Each row has a name. Each question is about the rows just above it.

Ful: [146 194 128 120 151 110 125 120 129 120 111  84 123 106 126 128 141 151
 101 141 124 152 164 124 109 136 134 116 153 127 131 133 132 128 130 108
 134 128  74 122 151 131 146 127 121 125 119 127 123 125 216 109 136 135
 133 170 131 128 123 117 112 140]
rogo: [174 140 123 129 107 102 124 123 131 125 102 138 114  80 130 129 126 159
 120 141 137 177 113 130 188 252 130 125 120 109 128 120 124 139 125 131
 113 128 175 127 110 101 119 124 130 133 137 130 128 139 139 110 153 122
 115 110 127 130 132 130 127 111]
vuv: [122 168 127 127 145 108 129 139 130 129 130  95 133 124 128 129 134 121
 140 125 116 111 163 127  80  95 126 126 144 133 130 134 129 125 127 120
 139 129 110 128 144 131 136 128 125 125 122 123 123 130 130 119 115 130
 138 159 130 130 125 121 135 135]
pidet: [139 177 134 124 132  74 117  91  91 134 109  99 116 138 130 125 120 126
 180 118  98  90 157 130  59 126 133 128 106 117 128 134 125 128 119 122
 148 131 146 132 148 113 141 122 129 129 123 123 118 130 133 107 126 124
 140 164 131 128 128 118 182 123]
dusev: [107 129 125 138 144 141 136 174 143 133 158 105 144 127 127 128 129 126
 118 117 134 101 136 127  96  73 125 137 154 141 125 128 129 127 129 118
 150 125 111 128 132 133 119 132 128 125 126 136 130 122  94 150 121 127
 133 111 127 127 126 123 125 132]
mese: [ 90 153 125 121 140 115 129 154 137 108 145 152 146 116 128 129 137 154
  78 139 128 126 122 121 119 115 123 129 177 115 124 129 134 120 134 184
  86 126  76 124 135 118 149 126 128 125 119 115 114 119 197  71 114 129
 137 141 128 121 124 124 120 113]
Shuffled vuv with one entry gone: [125 129 129 119 133 140 130 129 144 131  95 129  95 123 129 163 133 134
 125 110 144 127 108 127  80 139 135 115 139 130 121 136 127 130 130 145
 111 126 130 128 125 138 127 122 130 122 135 123 130 134 120 121 125 128
 130 126 168 128 159 125 116], missing : [124]
pidet without one entry, shuffled: [ 74 107 177 123 182 125 118 126 123 118 164 146  90 122 134 109 123 128
 122 130 131 126 138 128  99 148 130 132 129 113  91 120 131 128 132 128
 119 117 140 116 148  98 130 134 180 118 124 124 129 133 133 125 157  59
 139 141 128  91 134 117 126]. Gone: : [106]
Which entry of rogo is missing from [133 128 125 127 102 115 177 130 101 107 123 125 139 139 124 138 102 130
 125 140 109 153 137 128 113 120 141 123 122 128 131 130 159 188 124 130
 129 130 120 129 127 130 124 130 120  80 111 113 174 252 110 139 119 175
 137 131 132 110 110 127 126]? : [114]

